Below are the code and all the weights of a small trained network. Each question names an input and a target symbol and asks about switching units off, where a switched-off unit gives its printed mean instead of its output.

import numpy as np


def w(rows, s, z=0):
    codes = np.array(rows[::2]) - 128.0
    scale = np.full(codes.shape[1], s)
    scale[-1] = z or s
    return codes * scale


def f(y):
    return np.maximum(y, 0)


def softmax(a):
    e = np.exp(a - a.max(-1, keepdims=True))
    return e / e.sum(-1, keepdims=True)


def log_softmax(a):
    a = a - a.max(-1, keepdims=True)
    return a - np.log(np.exp(a).sum(-1, keepdims=True))


def net(x, mask):
    ids = ['ΘΩαδζμπσ'.index(c) for c in x.split()]
    T = len(ids)
    res = E[ids] + P[:T]
    u = 0
    for l in range(2):
        r = res
        for j in range(2):
            rows = slice(4 * j, 4 * j + 4)
            q, k, v = (r @ M[l][rows].T for M in (Q, K, V))
            z = softmax(np.where(np.tri(T) > 0, q @ k.T / 4**0.5, -1e9)) @ v
            o = O[l][rows]
            res = res + np.where(mask[u + j], z, o[:, -1]) @ o[:, :-1]
        u += 2
        y = f(res @ A[l][:, :-1].T + A[l][:, -1])
        res = res + np.where(mask[u : u + 4], y, B[l][:, -1]) @ B[l][:, :-1]
        u += 4
    return log_softmax(res[-1] @ U[:, :-1].T + U[:, -1])


Q, K, V, O, A, B = {}, {}, {}, {}, {}, {}
E = w([
[139,42,212,95,212,145,197,251,156],'Θ',
[134,129,135,30,139,149,175,133,61],'Ω',
[140,131,144,110,207,178,159,157,140],'α',
[195,116,124,53,174,156,99,144,125],'δ',
[172,55,94,30,113,113,103,183,79],'ζ',
[84,145,160,124,139,142,88,103,61],'μ',
[140,17,144,112,107,130,89,77,160],'π',
[79,161,174,122,125,172,18,122,185],'σ',
],0.016)
P = w([
[86,162,122,131,117,172,135,161,81],'0',
[189,103,161,78,174,161,106,129,95],'1',
[202,174,251,108,92,29,190,160,105],'2',
[32,80,69,74,227,170,157,23,145],'3',
[93,113,71,99,65,69,184,142,212],'4',
[140,50,185,90,149,131,58,49,92],'5',
],0.011)
Q[0] = w([
[48,170,110,87,18,126,113,147,155],'L0H1',
[163,116,147,89,97,178,100,193,55],'L0H1',
[97,105,95,190,75,134,128,85,188],'L0H1',
[85,80,158,10,231,226,113,72,61],'L0H1',
[67,97,108,149,217,140,135,46,104],'L0H2',
[85,154,1,57,190,149,207,81,79],'L0H2',
[194,139,112,70,157,63,214,32,37],'L0H2',
[131,70,120,95,110,72,188,199,159],'L0H2',
],0.0065)
K[0] = w([
[169,98,158,182,188,198,151,165,148],'L0H1',
[86,72,110,76,176,145,1,105,108],'L0H1',
[71,165,55,126,88,154,86,184,87],'L0H1',
[117,121,136,104,193,48,27,86,90],'L0H1',
[69,96,108,26,167,224,138,106,130],'L0H2',
[112,174,16,102,177,112,175,155,40],'L0H2',
[135,93,123,58,141,131,230,62,86],'L0H2',
[148,70,73,142,76,170,206,198,224],'L0H2',
],0.0072)
V[0] = w([
[104,62,177,168,35,111,68,151,90],'L0H1',
[181,163,99,60,86,157,150,162,78],'L0H1',
[92,60,146,84,99,131,139,76,94],'L0H1',
[123,155,215,33,124,141,116,81,121],'L0H1',
[135,159,155,152,105,169,2,164,84],'L0H2',
[91,163,61,96,180,117,188,110,77],'L0H2',
[156,168,157,152,69,149,156,66,151],'L0H2',
[134,80,173,141,59,96,104,158,160],'L0H2',
],0.007)
O[0] = w([
[69,128,77,34,135,93,196,71,33,125],'L0H1',
[116,62,167,156,132,2,65,127,173,183],'L0H1',
[171,2,144,181,109,150,198,127,62,191],'L0H1',
[193,96,163,186,35,109,185,65,144,255],'L0H1',
[87,121,181,53,92,115,177,74,67,137],'L0H2',
[98,81,158,185,89,165,78,184,142,157],'L0H2',
[212,73,140,107,151,91,151,185,184,68],'L0H2',
[125,186,66,121,151,102,162,106,174,98],'L0H2',
],0.0078,0.0077)
A[0] = w([
[137,113,131,117,12,136,107,101,112,138],'L0N1',
[56,148,130,133,106,132,148,172,55,6],'L0N2',
[155,144,136,160,151,142,74,100,88,88],'L0N3',
[141,115,131,184,48,99,160,127,154,192],'L0N4',
],0.011,0.0023)
B[0] = w([
[124,108,138,170,227,115,153,110,173,251],'L0N1',
[194,199,50,162,127,228,118,112,174,161],'L0N2',
[136,83,248,120,83,136,185,87,139,158],'L0N3',
[65,254,104,147,163,102,82,205,148,196],'L0N4',
],0.011,0.012)
Q[1] = w([
[187,131,207,223,143,46,195,93,117],'L1H1',
[90,25,146,127,253,245,89,103,212],'L1H1',
[93,184,18,93,169,158,52,143,191],'L1H1',
[171,254,138,100,173,77,94,187,159],'L1H1',
[155,37,220,180,172,207,81,55,135],'L1H2',
[122,77,65,128,80,173,144,72,88],'L1H2',
[119,171,10,61,131,194,52,144,161],'L1H2',
[107,124,96,124,209,185,69,168,247],'L1H2',
],0.0068)
K[1] = w([
[77,88,84,178,107,181,120,103,116],'L1H1',
[92,99,240,105,183,66,156,64,210],'L1H1',
[254,121,146,121,217,113,133,111,71],'L1H1',
[143,114,161,122,125,148,68,175,46],'L1H1',
[137,96,95,160,95,69,118,75,146],'L1H2',
[143,163,161,179,87,45,121,97,184],'L1H2',
[197,115,137,95,128,104,245,159,71],'L1H2',
[149,131,210,86,156,63,179,67,64],'L1H2',
],0.009)
V[1] = w([
[124,121,105,226,184,127,180,146,40],'L1H1',
[102,94,252,122,64,67,50,129,174],'L1H1',
[83,201,196,217,90,172,186,166,60],'L1H1',
[68,158,253,71,50,215,101,106,82],'L1H1',
[191,63,115,166,80,109,58,130,147],'L1H2',
[115,184,199,152,117,91,103,15,165],'L1H2',
[87,162,130,123,1,110,212,97,94],'L1H2',
[35,139,138,40,155,179,101,146,187],'L1H2',
],0.0083)
O[1] = w([
[158,144,47,183,113,131,196,131,119,188],'L1H1',
[44,181,217,176,90,107,130,110,117,166],'L1H1',
[72,126,62,102,53,112,254,148,201,184],'L1H1',
[36,94,156,52,137,146,176,85,229,201],'L1H1',
[141,126,160,230,130,172,29,79,175,84],'L1H2',
[160,171,203,88,231,174,167,68,188,250],'L1H2',
[142,63,147,99,169,218,186,104,156,1],'L1H2',
[78,165,41,6,110,134,111,215,155,149],'L1H2',
],0.0092,0.0086)
A[1] = w([
[98,1,157,73,171,159,128,89,78,129],'L1N1',
[114,158,201,190,170,132,131,46,148,109],'L1N2',
[33,87,152,70,7,128,220,132,140,3],'L1N3',
[148,24,191,172,123,114,76,134,39,178],'L1N4',
],0.0075,0.0037)
B[1] = w([
[112,240,227,105,48,115,173,46,47,186],'L1N1',
[224,113,160,67,43,174,176,179,76,251],'L1N2',
[160,104,33,117,220,79,42,59,92,221],'L1N3',
[98,150,149,125,78,167,69,84,255,182],'L1N4',
],0.0087,0.021)
U = w([
[139,111,104,89,37,102,44,144,84,117],'Θ',
[135,168,139,186,80,83,110,103,105,73],'Ω',
[136,94,164,95,160,138,43,142,146,182],'α',
[203,47,153,121,75,115,119,117,227,49],'δ',
[76,63,149,129,72,93,36,73,193,185],'ζ',
[203,2,185,208,180,63,105,87,22,254],'μ',
[240,141,145,153,151,143,2,96,85,79],'π',
[161,121,192,74,97,84,45,158,50,87],'σ',
],0.0046,0.0049)

Each question gives the input, a string of symbols that net reads in full, and the target symbol t.
The units are the heads (4 rows each of Q, K, V and O) and the neurons (one row each of A and B). Each row of codes is followed by its name. A weight is (code - 128) times the scale printed after its matrix; where a second scale follows, it is the last column's (O, A, B and U).
mask holds one flag per unit, layer by layer, with each layer's heads first. A switched-off unit (its flag False) gives its mean, the last column of its rows in O or B, instead of its output. The means were averaged over made-up inputs and are rounded, as every weight is.
A unit's drop is (log p(t) with every unit on - log p(t) with that unit switched off) / (log p(t) with every unit on - log p(t) with every unit switched off).
The circuit of an input: a set's keep is (log p(t) with only the set's units on - log p(t) with every unit switched off) / (log p(t) with every unit on - log p(t) with every unit switched off). Starting from all 12 units, units are removed one at a time, each time the one whose removal leaves the highest keep (on an exact tie, the one counted first), for as long as the keep stays at least 0.8.
units of the circuit, in order: the units of the circuit, biggest drop first
top k neurons: the k neurons with the biggest drops, biggest first
k most important neurons of layer l: the k neurons of layer l with the biggest drops, biggest first
which heads matter: for each layer, one digit per head in row order, 1 if its drop is at least 0.15 and else 0, layers parted by /
input δ μ Ω ζ, target μ: units of the circuit, in order => (L1N4, L1H2)
input δ Ω Θ, target σ: units of the circuit, in order => (L0H1, L1H1, L0N1)
input Ω σ π π δ α, target π: units of the circuit, in order => (L1H1)
input ζ Ω σ, target π: 2 most important neurons of layer 0 => (L0N2, L0N4)
input Ω Θ σ δ Θ α, target δ: 2 most important neurons of layer 0 => (L0N3, L0N4)
input α α σ Θ π, target ζ: 3 most important neurons of layer 0 => (L0N4, L0N1, L0N2)
input Ω Θ α ζ Θ ζ, target ζ: top 3 neurons => (L1N4, L0N1, L1N2)
input μ π π, target δ: 3 most important neurons of layer 0 => (L0N2, L0N4, L0N1)
input μ π μ, target δ: which heads matter => 10 / 10
input δ Θ ζ Θ, target ζ: units of the circuit, in order => (L1H2, L0H1, L1N2)
input μ Θ μ σ δ, target Θ: units of the circuit, in order => (L1H2, L0N2, L0H1)
input α Θ π, target ζ: top 3 neurons => (L0N1, L1N2, L0N2)
input μ σ Θ ζ μ π, target π: units of the circuit, in order => (L1H1, L0N1, L1N4)
input ζ Ω σ Ω π, target Ω: which heads matter => 11 / 10
input α α Θ μ Θ, target ζ: which heads matter => 01 / 10
input δ ζ δ μ, target μ: 3 most important neurons of layer 1 => (L1N3, L1N4, L1N2)
input α α α Θ Ω μ, target μ: 2 most important neurons of layer 1 => (L1N4, L1N3)
input π ζ σ Ω, target σ: which heads matter => 01 / 11
input μ Θ δ Ω δ, target Θ: units of the circuit, in order => (L1H2, L0H1, L0N4)
input μ Ω ζ σ π μ, target σ: top 3 neurons => (L0N1, L1N2, L0N4)
input μ μ Θ μ ζ σ, target σ: top 4 neurons => (L0N1, L1N1, L0N2, L1N2)
input ζ δ α Ω, target δ: which heads matter => 11 / 01
input Θ δ δ δ π α, target π: units of the circuit, in order => (L1H1, L1N4)
input ζ σ α δ, target σ: which heads matter => 01 / 10
input Ω Ω Θ μ π π, target π: which heads matter => 00 / 10
input α π μ Θ Ω, target μ: top 4 neurons => (L1N4, L0N3, L1N1, L1N2)
